(in the rows, 128 means zero)
Each name stands for a flat space through zero: a line, a plane or more. A row that begins with a name and a colon came from that space; any other row is followed by the name of the space it lies nearest, among the names in its block.
z91_z618: [133 142 123 130 127 111 190 101 103 132 133 121 189  78 195 107  91  81
 111 126 111 127 120 104]
z671_z185: [103 101 170 114 110 139 138 110  91  93 114 156 176 171 101 111 137 160
 146 117 126 172 108 109]
z164_z178: [117  96 139 120 145 126  70 162 120  90 122 136  91 168 146 128  96 164
 145 143 128 100 114 116]
z783_z920: [112 117 149 111 123 153  84 151 109 119 145 135 169 119 183 101 140 115
 141  84 132 107 123 112]
z91_z618: [ 95  78 112 117 119 122 116 130 166 120 107 151  89 127 125 175 157 149
 143 153 140 113 115 165]
z164_z178: [168 120  62 116 142 142 154 108 161 106 134 133 138 149  64 208 131 148
 139 143  71 140 144 154]
z671_z185: [124  87 153 121 144 121 106  82  90  86 115 152 194 141 135 110  97 182
 156 128 147 133 154 102]
z480_z443: [154 142 119 147 138 104 177  57 133 142 122 142 118 102  94 158  96 117
 108 164 121 159 152 163]
z164_z178: [163 154 104 161 170  82  92 131 118 116 138 109 100 141 164 114  75 166
 109 147 142  71 163 112]
z671_z185: [191 180 113 142 164 128 129  79 116 130 155 141 138 110 130 150  71 101
 101 116  91 132 170 150]
z164_z178: [ 95 171 133 118 149  89 166 169 138 100  61 144  97 185 141 125 129 192
 109  98 153 116 116  91]
z671_z185: [179 185 120 138 155 133 132 107 118 125 148 139 119 140 112 147  87 110
 100 112  87 141 149 143]
z110_z127: [113  79 141 107 102 174 105 179 132 156 135  64 153 106  91  73 157 113
 182 144 152 138 115  75]
z783_z920: [124 141 153 146 103 141  88 148 125 143 155 135  70 163  93 124 166 116
 112 127 126 143 106 165]
z671_z185: [ 95 100 116 123 138  89 144 160 131  94  79 111 134 169 131 110 131 212
 149 147 165 102 122  73]
z671_z185: [174 102  67 117 147 160  71 131 148  90 174 143 126 156 110 207 122 137
 144 132  57 101 139 170]
z164_z178: [ 92 140 138 107 136 120 118 201 130  76  86 149  89 223 128 134 142 194
 127  98 123 116  89  97]
z783_z920: [123 156 122 113 133 149  78 213 113 108 149 110 156 161 194  92 152 134
 129  58 117  77 113  81]
z164_z178: [174 136 127 139 141 156  72 114 125 144 171 119 111 117 101 133 106 102
 131 134 111 129 157 153]
z164_z178: [123 164 132 159 109  99 141 138 103 146 149 111 143 126 174  83 153 117
  95 111 144 109 119 116]
z480_z443: [ 83 154 129 110 105 129 182 161 163 153  89 133 116 117 134 133 190 114
 115  91 148 138 103 128]
z110_z127: [ 76  52 152  83 134 139 119 116 136  89  88 181 134 107 179 163  95 128
 162 138 127 124 102 138]
z164_z178: [ 95  79 197  99 105 181  95 117 122 154 125 141 130  80 117 102 127  74
 163 129 151 169 114 137]
z671_z185: [146 178 142 144 144 114 125 140 109 121 134 133  93 160 137 116  95 125
  96 118 113 127 122 124]
z480_z443: [123 137 129 114 131 143 124 143 141 122 112 136 123 154  94 140 152 150
 135 106 130 140 132 126]
z783_z920: [ 83  86 144 131 123 116  69 135 172 171 108 130  61  65 165 124 156 123
 141 148 209  84 144 164]
z110_z127: [166 185 107 165 128 116 114 142 126 150 165 103 100 150 109 118 148 125
  95 120 120 115 143 140]
z91_z618: [177 138 131 156 143 113 142  37  96 130 145 131 180 119  78 120  96 149
 125 147 132 163 185 135]
z91_z618: [138 162 130 139 130 122 119 108 118 108 132 163 137 182  96 146 163 172
 109  89 124 142 146 151]
z110_z127: [152 169 113 138 143 112 157 102 122 119 123 138 149 148 109 139 126 152
 109 109 119 139 152 128]
z164_z178: [168 116 138 142 137 155  53 107 121 142 180 129  96 109 115 136  95  91
 132 149 110 125 148 168]
z91_z618: [144 125 146 127 145 143  64 123 105  88 140 157 132 192  97 134 122 180
 138 106 118 132 146 133]
z110_z127: [119  96 137 126 147 114  66 146 112  62 129 172  77 198 156 161  85 173
 129 146 101 100 101 145]
z110_z127: [100  85 144 117 114 132 135 108 136 144 112 127 145  84 133 118 137 118
 151 145 160 136 129 128]
z480_z443: [112 139 154 128 114 142  91 177 112 132 141 116 121 149 148  86 152 123
 127 100 139 116 108 107]
z110_z127: [ 84 109 140 111  88 146 153 169 137 146 135 127 113  94 183 126 151  53
 123 128 109 128  61 137]
z480_z443: [148 110 121  92 146 176 102 124 122  86 126 142 194 170  72 149 135 173
 169  89 101 152 153 106]
z110_z127: [145 179  87 155 118 115 127 113 155 158 161 146 113 109 152 167 190 105
  82  91 121 101 148 194]
z671_z185: [113  93 109 119 127 143  73 173 167 148 131 103  88 105 137 133 157 128
 153 139 156  85 132 134]
z480_z443: [107 124 137 158 114  81 138 145 110 128 131 116  88 134 179 100 112 125
 103 167 142 102  93 122]
z783_z920: [ 93 137 100 100 156  98 176 147 175 116  52 142 117 120 158 160 132 173
 129 108 160  99 138 108]
z91_z618: [118 166 141 141 136  93 161 112 115 132 110 141 137 116 176 108 115 128
  97 108 149 119 135 120]
z671_z185: [145 151  97 138 131 109 186  98 139 146 127 120 146  91 136 144 121 105
 109 137 118 131 141 136]
z480_z443: [115 130 117 153 128  82 145 130 148 142 113 125  54 121 143 141 118 130
 103 173 147 107 115 152]
z110_z127: [136 151 107 170 105 105  96 150 122 128 173 128  85 178 130 136 179 142
  92 130 115 102 110 167]
z783_z920: [109 149 120 118 132 117 158 136 153 118  93 157 100 154 115 164 150 151
 113 108 127 135 120 145]
z164_z178: [153 192 141 144 130 143  89 166 112 140 158 113 110 167 113  95 148 124
 105  83 123 125 135 119]
z480_z443: [123 164 150 134 118 136 124 144 133 150 127 130  95 142 103 116 156 118
 111 106 139 145 124 140]
z783_z920: [134 156 113 157  98 124 116 180 125 146 164  92  97 170 107 105 184 127
 107 128 121 118 101 128]
z110_z127: [ 97 101 153 111 126 125 133 142 118 102 113 154 101 132 174 137  87 106
 128 145 108 128  81 130]
z783_z920: [ 60 111 157 124  83 128 120 168 137 149 113 130 122 126 154  95 215 132
 131 101 181 119  95 128]
z480_z443: [113 148 147  96 146 144 164 111 146 154  67 118 190  89  95  96 150 155
 155  77 192 155 182  80]
z91_z618: [135 110 123 130 123 127 115 114  87  81 161 152 186 156 171 133 118 137
 127 116  87 117 112 126]
z783_z920: [160 155 113 166  93 130 124 199  83 141 193  37 152 178 104  45 158 122
 121 142 105 122  95  62]
z671_z185: [143 141 157 107 134 179 116 102 143 172 121 123 148  81  67 115 138  98
 151  98 153 173 172 131]
z480_z443: [106 162 104 125 109 118 194 133 185 149  95 158  54 140  85 199 183 115
  94 125 114 155 101 189]
z91_z618: [129 152 140 150 113 135  57 201 116 128 160 104  75 202 103  93 175 156
 119 112 135 108 109 120]
z783_z920: [120 106 119 140  98 121 161  82 126 141 144 138 166  98 129 140 162 109
 124 141 126 144 125 158]
z91_z618: [129 137 124 126 119 139 152 162 149 175 126  76 102  84 119 101 126  79
 132 149 140 131 117 106]
z91_z618: [142 146 122 147 107 131 125 157 105 137 168  95 142 143 134  95 147 108
 116 125 110 123 108 111]
[108  83 120  95 147 136 155  92 189 148  68 144  94  65  92 182 109 124
 160 164 157 145 152 155]
z91_z618
[120   4  85  99 142 125 123 116 132  84 112  96 201  97 146 138  83 174
 205 200 130  94 136  76]
z164_z178
[131 131 119 131 131 117 152 115 129 138 120 116 151 106 134 118 126 129
 129 131 141 126 142 115]
z164_z178
[157 129  92 131 109 141 161  65 109  92 164 170 217 164  92 185 173 145
 120  99  65 163 136 168]
z91_z618
[128 133 121 137 114 124 124 140 105 110 154 131 152 153 156 121 144 128
 116 113 104 117 107 125]
z91_z618
[134 135 103 126 129 127 134 156 140 112 129 124 107 163 113 152 136 142
 124 131 102 122 112 129]
z671_z185
[116 114 136 133 110 133  96 170 102 114 153 109 148 156 154  90 149 137
 136 119 126 108 103  99]
z164_z178
[139 130 105 154 111 116 121 150 128 150 158  85 122 124 129 104 153 122
 122 149 134 106 124 120]
z783_z920
[172 166  94 152 137 118 145  96 134 150 154 116 134 108 113 144 126 112
 104 130 114 126 161 150]
z164_z178
[108  81 201 109 104 193  46 101 112 158 155 150 152  78 120  96 151  79
 164 104 160 159 140 156]
z671_z185
[101  99 140  82 119 168 162 138 146 148 101 115 171  64 142 118 126  79
 162 115 133 148 117  99]
z110_z127
[124  73 156 126 144 131  69 126 121 125 119 111 105 120 112 100  85 153
 167 174 166 120 145 108]
z110_z127
[150 103 101 105 158 147 114 108 148 114 110 122 169 124  81 151 121 174
 168 124 136 129 178 112]
z671_z185
[165  88  98 127 148 141  79 114 120  80 160 141 130 167 106 175  91 156
 149 158  76 117 135 146]
z480_z443
[107 124 105 111 124 117 188 123 155 111  87 148 130 147 103 172 152 156
 128 127 118 145 115 135]
z480_z443
[130 129 152 130 125 125 148  84  99 119 128 148 171 123 130 116 112 125
 124 121 126 156 134 126]
z671_z185
[124 125  95 125 129 126 133 137 175 142 122 137  73 111 127 182 144 111
 120 142 119 112 122 172]
z480_z443
[129  82 114 121 116 147  94 151 118 101 155 117 148 152 128 132 136 139
 154 143 101 115 107 119]
z164_z178
[ 91  97 144 127  99 117 170  96 131 150 111 134 151  82 140 118 153 108
 133 145 158 147 117 138]
z110_z127
[151 132 157 126 152 142 123  81 127 185 118  93 163  30 122  73  83  92
 150 134 187 141 194 100]
z164_z178
[117 148 154 141 109 126 114 162 102 112 140 134 101 194 115 107 148 143
 111 117 116 140  92 123]
z480_z443
[125 143 154 138 111 133 112 153  92 101 146 138 121 202 107 110 142 147
 116 115 104 148  94 120]
z480_z443
[ 94 111 145 141 114  97 134 130 121 145 117 118 124  96 181  91 133 122
 123 144 172 105 117 117]
z671_z185
[ 94 151 125 103  98 154 161 176 150 117 111 153 117 180  99 160 204 130
 118  78 100 155  81 141]
z480_z443
[152  96  96 125 149 144  59 126 146 121 157 128 122 108 146 159 116 129
 148 136 118  85 157 153]
z671_z185
[153 135 140 121 151 151  94 138 119 146 131  87 158 106 112  79 104 132
 155 116 156 123 170  80]
z164_z178
[100 102 110 112 130 106 179 124 137 115  89 124 168 108 158 130 126 150
 142 135 145 117 124  97]
z480_z443
[147 161 106 169 107  84 204  64 102 146 152 123 189 101 147 116 144 112
  88 134 124 140 140 139]
z91_z618
[130 101 126 101 147 170  54 168 159 127 118 113 106 143  79 134 144 163
 174 116 150 115 155 116]
z671_z185

Each name stands for a flat space through zero: a line, a plane or more. A row that begins with a name and a colon came from that space; any other row is followed by the name of the space it lies nearest, among the names in its block.
z925-z38: [121  93  91  88  80 123 110 141  76 126 119 132 161 101 126 170 111 204
 102 146 129 103 144 140]
z776-z428: [ 91  84 136  90  69 136 143 143 154  89 142 185 141 125  97 148 176 141
  48 122 106 128 105 131]
z97-z137: [158 115  86 105 138 143 177  71 173 115 178 159 113 190 151 123 107 168
 125 137 105 158 142 111]
z947-z547: [153 136 144 101  42 162 165 151  94 130 138 144 152 115  58 145 114  95
 135 133 145 151 117 150]
z97-z137: [134 129 122 121 158 131 175 118 178 112 154 147 124 180 128 119 113 113
 127 126 115 151 141 122]
z611-z481: [ 84  84 136 136 104 119  98 113 103 128  91  77 121 137 118 148 129 111
  93 108 149 155  97 124]
z947-z547: [120 111 127 125 166 176 156 122 114 127 107 105 105 171 162 137 150 107
 136  92 139 167 111 159]
z776-z428: [151 179 129 120 120 108 153 119 138 121 154 169 136 149 112  99  88 111
 172 158 112 119 147 113]
z776-z428: [ 99  71 111 149 143 124 104 105 143 139 114  90 112 126 129 136 150 143
  82  96 137 151 101 124]
z925-z38: [162 145 132 119 109 128  76  78  83 136 133  94 102 130 162 129 129 152
 130 149 150 115 130 113]
z97-z137: [153 148 144 147  65 134 146 147 124 145 125 108 149  90 107 148  81 107
 179 157 133 140 139 105]
z97-z137: [ 96 118 130 154 119 128  87 131  74 146  69  83 122  91 173 145 131 135
 162 124 134 124 108 125]
z97-z137: [145 162 167 156 132 122  99 137 153 130 131 118 114  90 158 121 151 113
 141 148 125 101 136 100]
z611-z481: [220 143 141  95 130 211 165 134 127 128 168 103 115 143 171 169 142 147
 133 141 154 138 170 150]
z925-z38: [124 175 129 122 131 135 108 118  73 127 106 169 113 114 179 101 152 137
 186 139 107  97 113 137]
z947-z547: [165 219 152 118  86 130 109 117 111 115 153 224 114  79 172  85 167 144
 192 180  83  64 127 105]
z97-z137: [144 133 130  94 142 117 140 151 120 120 149 129 151 160  69 128 106 113
  92 124 154 122 154 158]
z776-z428: [155 170 148 131 134 100  77 104 110 130 134 103 113 127 154 115 115 130
 141 160 142  96 149 103]
z776-z428: [117 148 118 162 156 125 149 160 123 156 109 142 142  99  97 100 117  97
 183 106 122 132 114 150]
z947-z547: [122  95  32 147 144  87 145  63 154 145 135 126 134 148 193 135  37 231
 185 161  83 142 156  72]
z947-z547: [ 88 100 156  91 145 117 129 157 106  95  98  77 143 198 114 166 105  89
  72 117 164 143 147 150]
z97-z137: [139 107  95 112 118 138 127 120  95 145 136 134 137 120  90 127 128 156
 112 111 141 133 118 157]
z776-z428: [161 158 122 147 109 133 187 128 173 137 155 151 139 129 117 119  77 110
 193 153 106 151 145 101]
z611-z481: [130 178 167 122 108 115 182 190 165 104 138 170 164 131  97 128  89  72
 167 161 109 117 162 117]
z611-z481: [113 105 101 141 132 124 108  92 125 146 137 155 109 111  90  89 172 138
 101  90 123 137  77 142]
z947-z547: [ 81 100 160 176 100 116 120 162 154 140  93  96 136  83  83 135 140  71
 113 104 134 152  92 116]
z97-z137: [120 128 142 114 110 122 128 158 148 118 154 191 142  97  51 102 181 111
  72 109 122 107 105 153]
z947-z547: [ 69 144 164 141 109  78 114 142 143  98  95 136 136 137 139 125 108  87
 138 152 107 116 125  90]
z925-z38: [149  89 126 108 109 133 120 132 133 124 139  72 141 136 130 182 103 161
  78 142 156 134 163 120]
z947-z547: [180 164 122 143 132 115 104 119 157 150 181 174 123  71  90  82 161 149
 123 136 120  88 128 123]
z925-z38: [173 134 103 133 139 147  78  85  94 157 144 119  98  90 161 114 168 186
 129 125 138 104 118 134]
z925-z38: [130 117  90  89  92 137  92 136  49 127 105 142 148  82 193 170 129 233
 141 161 115  76 149 138]
z611-z481: [119  89 123 164 141 139 106 102 137 155 119  85 103 113 110 120 159 116
 100  86 148 160  88 132]
z925-z38: [ 98 114 131 151 126 108 148 140 172 121 118 125 138 130 132 136 103 114
 137 135 109 142 132  99]
z776-z428: [111  81  59 150 173 157 155 120 140 155 119 150 123 105 161 125 152 190
 147  89  98 146 105 150]
z776-z428: [117 114 100  88 121 172 160 167 109 112 128 209 145  99 156 143 182 187
 124 119  91 101 123 170]
z611-z481: [155 143 135 143 107 138 123  87 156 133 158 150 100 115 131 102 156 126
 132 133 116 135 106 103]
z611-z481: [122 125 107 143 114 114  86  69 120 136 130 142  99 110 162 104 151 166
 132 133 109 119  99 100]
z925-z38: [105 149 118 125 103  82 136 137 136 117 131 180 154 119 103 109  93 132
 152 155  97 106 135 108]
z947-z547: [137 118 134 158 150  97  94 143 171 149 152 117 133  82  64 106 151 121
  76 110 144 110 125 126]
z925-z38: [132 142 128 157 138 133 100  79 114 149 124 124  89 122 136  88 159 111
 148 108 130 141  85 124]
z611-z481: [127 123 165 148  69 131 122  85 165 124 149 130  98 131  83 106 158  71
  96 119 132 166  78  97]
z611-z481: [101 130 136 113  78  99 117  91 133 108 147 184 120 145  70  90 148 103
  91 126 114 133  86 115]
z776-z428: [148 138 137 143  92 102 111  91 176 123 160 132 116 116 137 122 116 141
 122 164 113 122 136  70]
z776-z428: [100 142 175 139 119 105  57 168  89 130  94 115 132  69 105 121 177 100
  96 120 149  82 109 142]
z611-z481: [ 92 108 132 132 131 108 123 145 121 126 104 110 141 136 102 134 115 107
 111 114 137 136 121 135]
z97-z137: [110 111 117 104  73 117 102 131  37 132  81  76 154 130 135 175  68 150
 146 150 154 128 140 132]
z97-z137: [181 119  92 151  70 156  74 118  54 198 131 109 132   7  88 127 154 188
 145 118 154 109  97 151]
z947-z547: [167  98  77 121 181 172 146  99 121 153 146 105 110 149 155 135 136 179
 126  99 142 152 134 159]
z925-z38: [110 138 153 145 143 138 141 129 139 121 107 116 112 149 152 123 134  84
 151 119 125 149 115 122]
[145  97 137 110 157 184 129 142  78 133  94  30 119 163 177 190 123 128
 117 109 180 157 149 164]
z776-z428
[148  87  49  97 145 147 156  64  82 142 131  90 123 201 164 153  60 197
 149 125 140 173 146 140]
z97-z137
[101  88 113 188 140  66  77 137 182 156 123  93 141  57 101 126 121 156
  93 125 124 108 127  88]
z947-z547
[101 140 113 131  81  76 109 102 112 126 123 159 140 120 105 106  91 137
 149 154 106 116 116  97]
z925-z38
[113 135  90 129 157 105 137 107 132 132 138 180 128 139 116  86 126 146
 144 118 102 121 115 134]
z776-z428
[179 124 112 127 136 151 110 130 124 155 161 127 126  83 103 124 161 164
 102 116 147 110 132 152]
z947-z547
[165 112  94 104 137 159 138 116 103 141 145 115 128 137 138 146 123 175
 122 123 143 134 144 152]
z947-z547
[105 143 149 126 141 120 179 221 137 118 104 131 180 127  92 149  83  80
 157 132 129 124 163 151]
z611-z481
[163 145 140 106  71 125 149 132 169 113 185 186 143 112  73 119 133 129
 100 154 115 116 137 112]
z97-z137
[151 123 109  93 154 130 190 146 146 123 167 141 156 190  45 122  83 103
 103 111 149 155 155 166]
z97-z137
[202 181 142  91 113 164 171 128 153 110 190 182 126 144 136 121 134 134
 144 162 117 113 163 129]
z611-z481
[110 143 188 148  71 103 118 122 155 103 107  80 123 142 160 158  86  77
 144 174 128 143 140  59]
z611-z481
[192 160 126 132 222 123 159 139 203 137 196 137 126 159  87  91 124 110
 109 117 142 120 173 144]
z611-z481
[ 86 150 134 146 133  47 111 115 172 106 126 154 137 143 133 100  85 119
 140 164  93 104 142  71]
z947-z547
[174 159 129 105  83 142 149 127 117 132 168 171 139 116  75 112 124 122
 137 142 131 123 130 140]
z947-z547
[129 178 177  94 145  99  40 140  41 112 102 100 122 135 138 120 150 108
 102 143 170  64 144 152]
z776-z428
[113 112 126  77  67 136 102  98  61 101 109 124 125 155 168 164 126 166
 107 152 132 123 125 124]
z611-z481
[160 159 140 162 175 134 122 110 171 140 148 124  98 119 166 101 150 120
 154 130 120 121 133 109]
z925-z38
[120 139 130 153 158  51  34 135 157 129 135 128 133  58 160 116 146 191
  91 164 112  40 159  83]
z947-z547
[128  87  74 117 100 144  85 107  44 166 113 126 131  76 101 130 156 194
 109  98 145 121  90 170]
z97-z137
[159 136 123 146  87 139 117 119 106 155 124 100 130  86 139 143 104 145
 169 149 135 130 132 110]
z97-z137
[156 144 161 164 114 115 109  69 195 129 164 108  86 137 129 101 140  92
 114 140 129 149 113  70]
z611-z481
[217 178 128  92 133 152 109 125 112 138 196 178 122  97  96  97 176 161
 106 138 143  76 147 161]
z947-z547
[126 103  88 132 178 148 190 132 130 148 126 113 137 176  91 123  90 108
 149  86 141 181 125 167]
z97-z137
[126 152 154 188 165 151 100  64 131 149 104  91  57 138 188  84 174  75
 175 100 130 163  73 107]
z925-z38

Rows lie near named flat spaces through zero. A row that begins with a name and a colon came from that space; any other row is followed by the name of its block's space that it lies nearest.
z439_z44: [139 108 148 122  94 133 137  80  80 135 120 130 146 148 139 164 106 100
 123 131  95 114 111 122]
z268_z218: [ 94 121 158 123 147 105 102 149  87 126  91  89  89 104  92 145 136  93
 122 138 119 137 113  65]
z439_z44: [158 122  97 189  93  66 181 151 135 140 148 162 188 120  88 129  60 158
 113  92 122 146 143 142]
z967_z73: [ 76 156  61  90 182 184 114 144 173 160 147 105  71 122 169  96 227 113
 133 201 100  94 135 171]
z268_z218: [ 74 156 107 111 154 222 106  79 124 117 151 148 126 193 152  96 128 130
 125 152  84  77 154 216]
z268_z218: [ 90 103 115 149 172 119  94 156 106 147  84 146 129 102  91 147 119 113
 115 158  79 140 109 121]
z608_z270: [186 153 152  99  97 149 151  96 155  89 153  92 137 169 175 120 119 135
 147  92 187 132 157 133]
z608_z270: [139 108  98 148 105 102 161 122 130 162 140 155 163 115 121 125 107 127
 128 139 100 129 116 143]
z967_z73: [170 112 135 146 127 141 100 137 138 114 121 198 146 126 162 197 158 183
 101 106 139 128 113 160]
z439_z44: [ 38 141 142 128 183 160  90 120  66 112  84  78 110 163  67 107  70  68
 123 152  65 119 149 118]
z439_z44: [113 161  85 154 127 117 154 157 131 130 156 121 117 137 117 142 144 144
  98 122 110 105 157 152]
z268_z218: [133  94 104 140 117 107 144 121 134 169 127 164 160 101 122 115 113 123
 138 152 101 138 101 137]
z967_z73: [125 167 153 110 142 133 116 151 138  87 132  73  83 139 128 121 152 132
 128 102 179 130 157  98]
z967_z73: [144 117 127 124 157 139  99 146 141 122 100 137 126 118 146 161 150 134
 123 137 131 143 119 129]
z439_z44: [ 86 142 126 122 159 183  92 122 156 116 148 175 119 141 131  72 143 167
 137 131 138 109 136 183]
z268_z218: [138 138 120 146 119 124 132 146 167 122 163 179 135 117 131 104 143 188
 126 101 164 125 134 159]
z608_z270: [140 124 191  89  98 174 102  71 126 103 147 158 114 146 169 108 152 151
 150 106 176 109 109 133]
z268_z218: [ 92 117 143 155 111 107 131 119  94 137 134 162 142 122  78 101  84 135
 125 115 108 120 118 125]
z608_z270: [141 132  91 131 118 111 150 144 124 151 134 112 112 117 151 182 176 117
 104 148 103 113 124 125]
z439_z44: [101 139 108 120 145 143 130 127 125 136 128 103 116 137 125 113 131 105
 129 151 104 118 138 136]
z268_z218: [ 98 113 121 126 168 123  95 160 127 146  98 130 101  91 115 137 164 117
 125 161 110 137 106 108]
z439_z44: [ 55 155 135 137 168 161  93 133  86 104 113 111 101 160  87 123 110 115
 107 131  90 103 153 140]
z608_z270: [121 139 131 121 143 132 122 136 124 117 117  98 115 135 125 132 128 113
 127 130 129 131 139 116]
z268_z218: [103 135 152 113 112 122 126 123 122 131 148 126  94 112 119  94 155 133
 138 124 151 114 117 104]
z608_z270: [ 83 109  90 136 136 107 155 115  85 176 104  89 144 124  87 115  78  52
 132 182  41 127 120 114]
z967_z73: [132 130 144 116 184 127  98 160 136  99  72  64 122 128 110 128  98  92
 142 132 144 174 145  86]
z439_z44: [151 138 116 125 124 118 135 151 160 128 145 131 113 111 150 137 172 153
 125 121 159 129 129 127]
z439_z44: [154 109 119 118 110 120 149 110 143 149 132 131 150 119 146 116 121 116
 147 141 128 138 114 128]
z967_z73: [ 84 116 106 138 128  91 157 131 111 167 125 101 135 105  73  71  83  82
 146 158  89 137 122 102]
z608_z270: [128 118 172 124 151 119  81 158 128 107  99 139  99  98 119 145 157 148
 126 112 167 148 109  88]
z608_z270: [108 133  98 149 146 123 110 171 131 143 133 166  99 102 131 173 195 162
  91 140 109 107 118 145]
z967_z73: [163 113 178 115  52 108 151  80  95 129 153 142 127 126 148 147 137 133
 132  98 156 112 100  96]
z268_z218: [152 124 135 168 109  89 144 146 123 115 128 151 163 126  97 142  78 155
 115  87 140 146 137 124]
z967_z73: [ 68 165  74 118 172 153 133 152 156 143 147  91  94 133 117  71 155 112
 133 168 105 109 157 156]
z608_z270: [157 112 126 113  87 121 153  99 119 152 142 132 131 122 162 154 155 117
 130 139 121 115 105 122]
z967_z73: [109 114 118 159 121  87 142 145 114 150 126 146 143 103  82 114  97 128
 124 128 107 137 118 115]
[121 110 142 136 112  80 131 149 112 150 123 133 108  81 104 135 149 126
 125 129 134 135  98  79]
z967_z73
[121 128 141 128 134  95 111 173 130 133 123 125  79  80 119 148 192 143
 117 126 155 132 108  81]
z967_z73
[159 103 153 146  98 104 127 121 111 127 122 170 151 116 128 165 117 150
 118 103 135 135 105 118]
z967_z73
[145 109 124 110 103 147 142  85 132 149 141 149 148 134 161 119 132 121
 144 145 118 118 109 150]
z439_z44
[143 120 132 137 118  88 132 162 156 138 140 152 116  81 120 116 159 161
 132 114 169 144 110 103]
z268_z218
[131 146 116 130 168 145  97 172 165 108 125 139 105 120 144 144 176 165
 115 123 154 132 141 145]
z268_z218
[178 117 150 107  95 112 147 109 130 126 127 105 132 124 159 149 136 115
 141 118 157 141 116  96]
z608_z270
[ 81 139 110 138 166 137  99 161 115 133 116 131  93 117 111 149 166 130
 102 148  98 111 129 133]
z608_z270
[ 91  79 142 132 108 127 108  96  94 175 128 210 131  91 117 119 146 134
 131 157  88 107  66 133]
z608_z270
[115 145 143 157 142 107 112 168 112  99 118 126 115 127  91 151 117 150
 102  94 140 133 146 111]
z439_z44
[122 172 154  99 106 142 143 112 128  97 162  73  88 157 140  99 146 123
 136 103 172 106 157 111]
z967_z73
[134 140 140 131  91 159 123  98 106 116 162 179 118 155 165 177 172 169
  97 106 124  79 124 168]
z439_z44
[ 84 118 120 150 135 123 112 143 138 150 147 197 124  96  98  84 141 168
 128 133 122 117 108 151]
z268_z218
[134 138 152 111 131 143 118 119 130 105 124 107 119 142 136 120 124 125
 138 115 153 133 137 118]
z608_z270
[151  92 176 105  99 149 111  69 100 128 114 158 147 137 156 144 117 119
 144 127 129 126  92 122]
z439_z44
[100 132 148 120 144 150 108 115 119 114 120 124 124 142 112  95 105 121
 140 127 129 128 134 130]
z608_z270
[111 129  95 140 116 141 137 119 127 153 156 172 129 129 140 135 157 149
 111 143  96  95 121 172]
z608_z270
[ 90 143 131 130 135 137 123 119  68 120 111  86 107 157 108 166 117  87
 102 138  79 104 141 115]
z439_z44
[153 116 132 111  66 107 176  89 143 158 173 139 140 113 147  81 132 128
 158 127 153 121 107 121]
z268_z218
